Each row was made from one path, in order. Every step used is in the known rows, and no mark comes twice. Write each row's path.
Known rows:
l-a-j-g-k-r-m-v-s: [-204   -5  343  210   24  151   26  232  109  300    5  -80    3  146
 -115   88    7   39 -105   47  403   21  123  -41  194  -11   20  288
   12  183  -28  377 -101  276  -30  216 -150 -336   35 -140  201]
r-g-v-m-j-s-k: [ -94 -105  169 -146  315 -267   54   -9  -41 -240  -37  -17  -89  -96
 -377 -335 -130  -35 -143 -237  -30  -61  170  454   17  133 -163 -172
  -30 -327   90 -265  -17  -68   -3  -74  -48   10  108  147 -198]
s-k-j-g-v-m: [ -32  -59   42 -113    4  -43   85  -84 -151   47  -38  155   34  -60
 -450  -67  -88  -89 -109 -187 -121   -2  213  207  258  -67 -226   70
 -134  107  -81 -142   28  302  -23 -254  -76  164 -187  -34  -58]
r-m-g-a-j-s: [ 111  -49  245  -16  -17  170   67  225  155   33  153   96  -23   41
   -7  332    1 -116    9  -52  143 -200 -151  127   27   64  -22  102
  -76 -222   17   -2  200 -292  -32   31  241  -96 -262  134  -70]
m-k-l-v-g-a: [-178   74 -358 -130 -109   80  -69  -93   60   98  -71   26   40   89
  343  108  135  109  -11  224  178  -89  -43 -287    0    2 -199   80
   66  155   24  188  106  -88  163  106 -159  105 -148  -99   56]
g-a-j-s-l-v-m-k-r: [   4   86   94  201  168 -159   55  180  132    1  -53  -14 -105  -71
  234   94  -70 -239 -101  194   28 -142   63  -28  218  -96  -34   41
 -153  121   36 -340  100   13 -140    9  -68  -28 -147 -248 -187]
k-a-j-m-g-v: [ 261   65  -38  -28 -101  136 -146 -215  182  177  219  203 -263   72
   78  121 -120   11   10 -430 -337  -62 -139  148  -93  -52  105  -33
  -18    9  237  -85  193  -39   84   85  130 -103  -12  -60   12]
a-j-g-v-m: [  36   23 -146 -190 -139  -60  -71   29   57    2   78  231 -161  -68
 -333 -221 -130   82   60 -123 -191   23   42  240  -18  -47 -266  130
  -67  -40  -54 -184   13  133   15 -278  -24  -44  -23 -212  -40]
r-g-v-s-m-j: [-204  -77 -120   38  123  -66 -237 -328  200  129 -123  -67  -97 -183
 -389  -77 -297  132   17 -184   71  112 -183  226   14  269 -257 -100
   98 -105  -73 -175 -216   86 -117   -7 -156 -134  218  -54  131]
k-a-j-s: [  -1   -9  216   63 -135  225 -154   53  -14  178  387 -160  154 -173
   72   93  255   -3   19  135 -104   69 -179  157   38 -151  160  -49
   94 -132   24 -117   62 -221 -143 -100   30   38   16    1  -64]
g-k-r-l-v: [-240  141  -76  -12  -50  -17  102  248  113  -25   60   86   45  550
  206  211   -1  198   40  136  220   -5  124 -414    9 -378   77  -84
  193  195  -12  391  -61   75 -131  225  -93  -98    0  316  157]
l-v-m-r: [-101 -118  -41 -121  -37  -76  -38  -60  163 -222 -165   52    9   -6
  147 -341  105  168  177  -42    3  139  105   95  103 -392 -320 -288
  196  113  120 -265  -41   51  -64   16  -47 -175 -220   44   56]
a-j-s-k-r-l-v: [  49 -116  307    2  123 -112  176  165 -117 -244  290  -50   58  125
 -106  300   37  -28 -122  -29  -12  -28  240   98   52 -326   16  -96
  -43  -49  -25  -23   86  -59 -234  -20 -124   43 -155  297 -102]
l-a-j-m-k-r-g-v: [  89  238 -135  -23  157  -80  104   -9    3   32 -170  169 -103  268
   82 -220 -112  -63   47 -176  -73  -54   76  -21 -224  180  226  -54
   24  -50  -14  326  113  199   60   69  146    4  -43   -9  -64]
s-m-v-g-a-j: [  97  -57   31 -139   71  187 -421 -115   61  167  129  -35 -140 -581
  -91   -9 -165  -20  144  116  -35  129 -186   26  185  284 -312  -29
  255 -272  -69 -363   -5  -42  -28   58 -174  -49  230 -137   69]
k-r-g-v-m-j: [-144  -33  -24  -45  216 -111 -254  107   74 -128 -118   69 -359  111
 -156 -421 -344  106  170 -107  -71 -257   25  -88  -85  173 -129  -37
  128  175  103  -53   -1   35  194 -205 -115 -127  156  126  -81]
v-g-k-r-l-a-j-s: [ -58   68  101   96   16 -168   82  416 -195 -129   93 -179   54  295
  288  209   60   53  -35  437  176   20   -4 -258 -142   78  270   -9
   14  -84  -71   96  -37  -96   72  -30   76  122  383  180 -133]
s-m-v-g: [ -94  -51  -58   -5  117  123 -310 -341   52  122 -105   16  -45 -586
   70 -239  -93  152   36  210  -62  321  -35   24  136   74 -401 -229
  127  -61  -80 -254   31   71  -16  109 -201  181   26  192  168]
s-j-g-v-m-r-k: [  35 -237   87 -164  -57 -240    4 -240  196 -300 -459  195 -220  -50
 -155 -226  -86  185   -2 -157 -150  210  264   23   55  -62  -25  157
 -184  311  -51   29  -43  296   59 -238  184   19   -3  215   79]
v-m-g-a-j-s: [ 183  -71   97  -41  -32  115  -77  267   64  -35  223   83 -149 -117
  -49   14   35  -33   87  155   93 -172 -184  135   11   37  -51   60
  -32 -261    5 -361  119 -278  170  -99  107 -130 -149 -161 -174]
s-k-r-l-a-j-m-g: [ 311  153  -60  193   96   49  258    3 -249 -198   21  109    4  162
  109  233  -78 -162   -2 -169 -138 -157  102 -243 -197   27  220   27
 -123    7   95  141   49   53  114  184  119  123 -156  150    6]
j-m-k-l-v-g-a: [-162  173 -597    6  -45   23  115 -185   52  174 -211   -2    6  -10
  218  220   26 -121  -77  155   21    7   59 -131  -58   15 -200   31
    5  125  -58   12   76  -27  239  300 -179  123 -205  -32   65]
r-g-k-j: [-162   27   12 -117 -106  284   75  208  -86  195  122   29  270  231
 -182 -153  127  139  -36  123  370 -105 -208 -146  -20  102  111 -208
  151 -127 -220  587   -5  -18  -97  -74   76   15  168  240   49]
l-a-j-s-k-r: [ 110   51  396  127   83  111  113  263 -265 -101  179 -158  249  -65
  108  113  211  -39   -3  244  185   46   91  -28   78 -142  111  -97
   83  -83  196 -108   84   -9 -186  -62  -76  158  -46   98 -111]
s-j-g-v-m-r: [ 114 -207  -99 -214  -64 -298    8 -183  125 -293 -324  186 -161 -104
 -297  -83 -146  161   99  -46 -203   65  204  147  130 -121 -208  148
   -4  460   75 -143    4  194   88 -205  101  -30 -181  129   13]
m-k-j-g: [ -55   43 -174  192 -175  289  246 -143 -125  207  -93   96  252  -93
 -237  -57  196   21 -161   55   56   39  -58 -133  132  -26   -5    7
 -139  302 -345  633   97  223   20  -79  211  242 -376  173  -14]
m-g-a-j-s: [ 243  -49  150  -47  -74  226    8  166   57    4  292   24  -29  -20
  -56  312  151  108   49  150  189 -130 -250   36  -27  -11  -44  -27
   60 -211   47  -48  199 -268   61   42  200  -66 -144    9  -74]
v-m-r-g-k: [-138   -4  -55 -219   69  -21  101  223   29  -31 -309   51   57  226
  -37 -602  182  221  144  130  271   10   -7    8 -185  -19  -57 -282
   87 -169   50  296  -77 -100  145  -43  191 -110   52  195   78]
s-k-l-a-j: [  21  106  -13  -66 -243  252   54   64 -354  -85  230  -57  404  -62
  166  -99  171  -30   68   19  169 -103  -65 -205  -61  -13   69   83
  144  -37  151   90  -23 -101 -169  -82 -249  153   43 -202   43]
m-k-r-l-a-j: [  17  189  -31  175 -113   47   89  191 -154 -123   10   49  158  240
  282 -135   -5  -41  154   45   -9  -35  -62 -485  -93   38  397  120
   45  143 -193  553  -34   43  -40    9  158   97 -134  -20  -87]
g-v-m-r-l-a-j: [  40  -68    5 -238  -99 -412  -54   33  -25 -441 -114   49  -60  290
  107 -295 -175  -19  336 -297 -263   60   63    6  -67  -36   83   15
  226  -10  -48 -270 -180   67  -46  -87  152 -156   78 -288  -79]
r-l-v-m-k-a-j: [ -74   59 -100  -23 -142  -43 -167  -34  137  -21  258  177  -21   92
  276 -328    5 -174   -5 -357 -353  -77  -13    9   74 -102  328  164
  -77 -105 -167  111 -121  -60  -98  -58   42 -178  -91 -294 -144]
s-k-r-l-v-g-a-j: [ 145  -27  116 -203  128  -70 -110  200  -85 -149  242  -36 -101  151
  -38  450 -101  -14   61   27  -34 -165   79 -200   41   38 -159   70
   59 -134   99  -34   26  -56   -4  -36 -122   18  126    8  -45]
j-s-k-l-a: [-187   88  -18   44  -32   67  212  -60 -331  -77    8 -184  460  -25
  259  137  356  -21  -60  359  223   48  152  -73  -18 -204   26   -1
  100   35  114 -135   12  -79  -89  106 -217  343 -200   58   91]

Write each row's path:
[-158   36   97  325  254 -236  134  158 -288 -371  -93 -240   94  -14
   84    2  -84 -281   -3  101  -78  -90  255 -164   92    9  194   76
   43   93   14 -314 -218   27   41   80  -96  107   22  127 -181]	v-m-j-s-k-r-l-a
[ 105  179 -298  171   60  -48  123  227 -100  117 -167  -51 -155   24
 -106  209 -246 -264  112  128 -204    1  -60 -285 -170  299  126  118
 -121    5 -298  279   37  -90  321   85  145  164  -98   91 -149]	v-g-a-j-m-k-r-l
[  48  139 -264   58 -243  312  -34  -15  -99   68   62  196   91   70
  520  -91   67   52  -29   27  339 -235 -224 -362 -125  100  236   97
   33   71  240   84  -18  -92  -28   -1  -76  -53  258  -82  138]	s-m-g-k-l-a-j
[  22  -57   51 -277   93  145   99  146 -286   44  235 -160  201   -7
 -292  180  256  -75  -23  216  233 -311  -29  136 -205  167  -23  110
   32 -343   -7   40  101 -347   56 -116 -110  137  -52   -2   12]	r-g-a-j-s-k-l
[  97  -25  -41  -59  -50    4  -15  -37  154  113   22 -117 -102   54
  228   55  153   35 -115 -223  -88  124  -21  191  -13 -134    3 -326
   99  -67  328  -53   -2  -40   28  166   87 -252  416   85    3]	l-v-g-k-a-j-m-r
[  48 -178  151 -164  -60 -116   20  -95  117 -163 -316  138 -290   52
 -192 -446   12  175   33 -336 -144  198  164  150 -121  -63 -117  -11
 -211    4  -49   17   -5  239   82 -300  240  -69   92   -8   39]	a-j-g-v-m-r-k
[ -10  -16 -132  273   70   44  145    2   80  202 -267    0   43 -170
 -363  -43 -169   -9  -60  263  136   98  -41  -17  -50  188  157   91
 -232  264 -313  517    9   31  155   22  -65   70 -352  250   -3]	v-s-j-m-k-r-g
[ 187   36   -4  241  -59  -37  -93 -400  236  322   70   -3 -178  -63
    0  348 -225    0 -140 -292 -282   42 -252  204  -39   38  -58    8
 -279  139  179 -293   78   39  -31  163   -3  -12   55 -419  122]	k-a-j-m-g-v-s-l
[ -95  -22  284  391   -7  187 -150 -432  178  414   21 -286   -2 -446
  -36  -11  -60 -121 -203 -180 -186  394 -123  101   73   62   83  -25
 -200  -72 -225 -102 -138  169 -191  339 -192  -11  238 -360  270]	r-k-a-j-m-v-s-l
[  93 -245  150  -36   17  -91   76 -369    7    3  128 -198   76  129
 -316  397  333   96 -152 -340 -192   42  159  296   44 -272  -85  112
 -149   72   92  101 -178  135  -44   55   94 -179 -126 -197  189]	m-r-l-v-s-k-a-j-g
[   1 -146   71   51   95 -195  -60  -49  -51   54 -119 -238  -45  -57
  202  113  133  -82  -80   77 -173  150  -49  121  -72   85  261 -133
  -94 -122   36 -173 -107 -213   47  -83  271   71  393  281  -39]	v-g-k-a-j-s-m-r-l
[ 113  -59  -82 -293  177 -190  -83 -133  149 -212 -113   -2  -72   15
   30  -79   31    1  122  -72  -57 -272  -63  115  -71   87 -345 -132
   98 -169  148 -356  -62  -15 -123  -16   93 -202  155 -348   91]	s-l-v-m-r-g-a-j
[-144   53 -326  164 -275 -186  138 -226   55   58 -238   -6  183  -11
   13  138 -258 -117  -46   12   78  199   26  -46  107   57  245  328
   -9  456 -185   82 -113  137   -8  201 -293   42 -229 -265   21]	g-v-s-j-m-k-l-a
[ -44   43   82   89    3  122 -218   68   18  345  157 -132   27 -307
  250   64  144  -66 -170  245    5  164 -180  181   69  118  167 -112
  -80 -305  133 -297  -30 -196  -91 -152   11   92  476  124  -68]	v-g-k-a-j-s-m
